Below is a small trained network, with its code and all its weights. Each question gives an input and a class and asks what happens when units are switched off, that is, made to give their printed mean instead of their output.

import numpy as np


def w(rows, s, z=0):
    codes = np.array(rows[::2]) - 128.0
    scale = np.full(codes.shape[1], s)
    scale[-1] = z or s
    return codes * scale


def f(y):
    return np.maximum(y, 0)


def log_softmax(a):
    a = a - a.max(-1, keepdims=True)
    return a - np.log(np.exp(a).sum(-1, keepdims=True))


def net(x, mask):
    res = np.array(x, float).reshape(1, 6) / 4 @ E
    y = f(res @ A[0][:, :-1].T + A[0][:, -1])
    res = res + np.where(mask, y, B[0][:, -1]) @ B[0][:, :-1]
    return log_softmax(res[-1] @ U[:, :-1].T + U[:, -1])


A, B = {}, {}
E = w([
[187,153,199,233,108,91,70,224],'x0',
[151,221,40,77,167,50,152,210],'x1',
[72,114,202,83,114,158,207,217],'x2',
[176,222,116,167,70,199,187,99],'x3',
[2,198,124,199,200,172,113,132],'x4',
[113,170,208,146,138,10,184,55],'x5',
],0.0068)
A[0] = w([
[85,131,166,84,116,146,254,228,123],'N0',
[100,63,137,91,186,90,56,170,112],'N1',
[176,73,130,91,63,128,130,87,120],'N2',
[88,122,182,100,134,44,181,61,89],'N3',
[87,51,121,100,158,82,64,176,81],'N4',
[130,102,96,107,131,189,94,150,35],'N5',
[123,139,65,129,155,120,104,73,162],'N6',
[78,168,144,166,182,155,91,138,36],'N7',
[158,154,77,160,144,99,51,71,56],'N8',
[41,137,116,122,154,177,134,78,119],'N9',
[77,167,131,165,185,148,83,126,60],'N10',
[129,179,97,101,84,189,215,93,145],'N11',
[145,163,147,143,128,122,169,87,118],'N12',
[151,139,95,137,153,136,74,50,75],'N13',
[213,97,149,87,78,107,118,148,3],'N14',
[84,127,185,57,114,173,193,178,68],'N15',
[98,124,225,107,134,148,192,191,106],'N16',
[125,172,171,113,121,82,165,51,64],'N17',
[126,73,223,194,93,152,93,61,46],'N18',
[169,197,112,172,51,206,178,141,97],'N19',
[130,152,177,157,126,48,173,83,23],'N20',
[77,69,89,43,172,100,112,110,177],'N21',
[69,153,201,102,114,133,158,196,132],'N22',
[147,143,81,150,140,111,108,75,179],'N23',
[108,63,140,104,169,74,70,170,47],'N24',
[193,93,134,113,88,101,121,143,37],'N25',
[151,221,53,76,181,39,138,220,9],'N26',
[133,134,182,150,128,50,161,82,20],'N27',
[196,82,126,75,66,117,143,134,17],'N28',
[108,47,202,171,107,183,90,75,85],'N29',
[145,90,82,116,106,206,58,182,31],'N30',
[68,157,123,188,161,145,106,144,26],'N31',
[192,147,192,232,127,101,86,211,117],'N32',
[74,156,120,169,194,161,114,132,62],'N33',
[71,162,130,176,170,150,112,143,47],'N34',
[184,82,122,104,108,120,134,128,58],'N35',
[165,108,124,96,84,105,120,129,41],'N36',
[180,197,117,176,74,183,168,153,82],'N37',
[95,77,159,100,174,71,73,170,86],'N38',
[55,174,108,189,176,139,124,156,64],'N39',
[141,82,59,98,118,229,76,183,23],'N40',
[171,147,99,163,156,94,60,75,64],'N41',
[60,149,123,180,166,151,112,131,64],'N42',
[142,196,78,91,161,57,133,184,54],'N43',
[161,150,198,227,129,103,59,221,56],'N44',
[135,81,62,111,108,215,84,183,35],'N45',
[161,149,140,191,125,93,68,136,75],'N46',
],0.0082,0.0042)
B[0] = w([
[187,57,39,195,112,130,91,99,247],'N0',
[165,180,178,157,150,128,89,52,207],'N1',
[137,139,116,86,105,105,159,135,223],'N2',
[56,186,95,162,200,95,162,194,230],'N3',
[155,169,183,168,147,129,94,62,199],'N4',
[68,146,110,151,155,98,147,166,161],'N5',
[158,59,61,142,143,134,127,115,205],'N6',
[182,139,155,103,56,64,179,121,179],'N7',
[169,43,70,187,88,137,105,121,193],'N8',
[146,135,96,45,110,111,168,132,208],'N9',
[185,139,131,116,60,74,171,132,185],'N10',
[135,171,144,131,196,154,92,39,234],'N11',
[94,148,141,137,157,117,100,135,182],'N12',
[127,77,58,162,119,146,111,139,185],'N13',
[197,151,144,92,42,52,188,110,197],'N14',
[172,62,51,164,116,125,98,117,204],'N15',
[147,55,36,181,96,140,92,124,211],'N16',
[81,136,118,156,168,113,132,175,203],'N17',
[33,119,143,87,48,186,84,172,221],'N18',
[122,187,201,163,156,119,78,50,224],'N19',
[51,170,127,188,161,79,139,208,200],'N20',
[152,165,133,124,179,159,126,61,242],'N21',
[162,82,57,163,114,129,116,108,210],'N22',
[149,90,83,146,129,146,119,133,208],'N23',
[134,168,173,161,130,116,98,62,188],'N24',
[175,146,118,98,58,74,185,118,183],'N25',
[2,115,176,72,10,219,47,160,248],'N26',
[83,172,132,181,129,83,159,201,193],'N27',
[184,152,121,89,71,66,183,110,203],'N28',
[18,158,153,68,66,189,75,134,223],'N29',
[52,170,127,177,166,68,154,206,189],'N30',
[176,144,150,113,65,84,159,121,178],'N31',
[121,121,71,62,254,200,145,92,253],'N32',
[192,134,148,87,60,58,185,128,186],'N33',
[181,142,155,105,72,84,175,123,181],'N34',
[152,144,133,89,93,85,169,123,179],'N35',
[165,132,123,111,91,107,168,119,167],'N36',
[151,184,189,171,142,113,85,55,208],'N37',
[159,187,176,161,139,132,89,74,198],'N38',
[186,141,153,86,67,77,177,121,204],'N39',
[47,185,114,185,174,63,158,215,205],'N40',
[146,67,76,180,87,124,106,137,192],'N41',
[177,138,138,98,73,73,176,128,186],'N42',
[41,122,155,91,65,198,76,149,215],'N43',
[145,119,32,28,228,148,184,92,236],'N44',
[62,168,116,173,163,77,154,191,197],'N45',
[113,79,53,134,166,174,119,146,189],'N46',
],0.0069,0.0067)
U = w([
[180,139,145,66,47,47,227,134,92],'0',
[62,171,132,216,192,67,168,254,115],'1',
[46,114,158,59,40,205,63,159,108],'2',
[124,106,83,36,235,160,182,87,255],'3',
[165,9,72,241,101,124,93,125,92],'4',
[153,191,205,192,167,120,75,28,94],'5',
[169,81,204,120,186,168,147,172,119],'6',
],0.0092)

Each question gives the input, the list of numbers given to net, and the class t.
The units are the neurons (one row each of A and B). Each row of codes is followed by its name. A weight is (code - 128) times the scale printed after its matrix; where a second scale follows, it is the last column's (A, B and U).
mask holds one flag per neuron, in row order. A switched-off neuron (its flag False) gives its mean, the last column of its row in B, instead of its output. The means were averaged over made-up inputs and are rounded, as every weight is.
A unit's drop is (log p(t) with every unit on - log p(t) with that unit switched off) / (log p(t) with every unit on - log p(t) with every unit switched off).
The circuit of an input: a set's keep is (log p(t) with only the set's units on - log p(t) with every unit switched off) / (log p(t) with every unit on - log p(t) with every unit switched off). Starting from the 12 units with the biggest drops (on a tie, the unit counted first), units are removed one at a time, each time the one whose removal leaves the highest keep (on an exact tie, the one counted first), for as long as the keep stays at least 0.8.
circuit, biggest first: the units of the circuit, biggest drop first
unit that matters most: the unit with the biggest drop
k most important neurons: the k neurons with the biggest drops, biggest first
drop of u: that unit's drop, to one decimal
input [5,-7,-2,3,-8,2], class 0: circuit, biggest first -> N14
input [-3,7,2,1,-5,8], class 1: circuit, biggest first -> N3; N20
input [-5,-3,2,-8,3,-6], class 5: circuit, biggest first -> N1; N4
input [3,0,-5,2,-7,-7], class 0: 3 most important neurons -> N14; N28; N25
input [6,3,8,-7,7,4], class 4: circuit, biggest first -> N16; N0
input [8,3,-7,3,-5,6], class 3: 2 most important neurons -> N32; N44
input [5,4,4,-3,-6,7], class 1: 2 most important neurons -> N20; N3
input [-1,6,0,8,7,4], class 5: 3 most important neurons -> N11; N19; N37
input [-7,3,-2,5,2,-7], class 1: circuit, biggest first -> N40; N45
input [-2,7,8,5,-2,-1], class 4: 2 most important neurons -> N0; N15
input [-7,5,8,-7,-1,8], class 1: 3 most important neurons -> N3; N20; N27
input [-8,-2,3,2,6,-8], class 1: 3 most important neurons -> N40; N45; N30
input [7,4,8,-1,6,-4], class 4: 4 most important neurons -> N0; N16; N22; N15
input [8,-3,-7,7,-1,-4], class 3: circuit, biggest first -> N32
input [-4,7,-2,3,5,7], class 1: 4 most important neurons -> N3; N20; N17; N29
input [-3,-4,1,6,2,-5], class 5: circuit, biggest first -> N19; N11
input [-1,7,-3,-5,2,-6], class 2: 3 most important neurons -> N26; N43; N3
input [-5,-8,7,-4,-2,-8], class 1: 2 most important neurons -> N40; N45
input [0,-8,1,-5,-3,2], class 2: 2 most important neurons -> N18; N29
input [-8,-1,4,8,-6,5], class 3: unit that matters most -> N11
input [2,-8,3,6,6,-1], class 2: 2 most important neurons -> N29; N18
input [2,2,7,-3,-7,8], class 1: 3 most important neurons -> N3; N20; N27
input [8,-6,-2,5,0,5], class 3: 3 most important neurons -> N44; N32; N26
input [-7,-4,2,-8,6,5], class 5: drop of N32 -> 0.2
input [8,-2,-5,-5,5,6], class 3: drop of N32 -> 0.5
input [8,3,4,3,7,4], class 3: drop of N14 -> 0.1
input [5,-8,-2,-4,-5,-1], class 2: drop of N18 -> 0.3
input [-3,-3,2,-8,-4,-8], class 1: circuit, biggest first -> N40
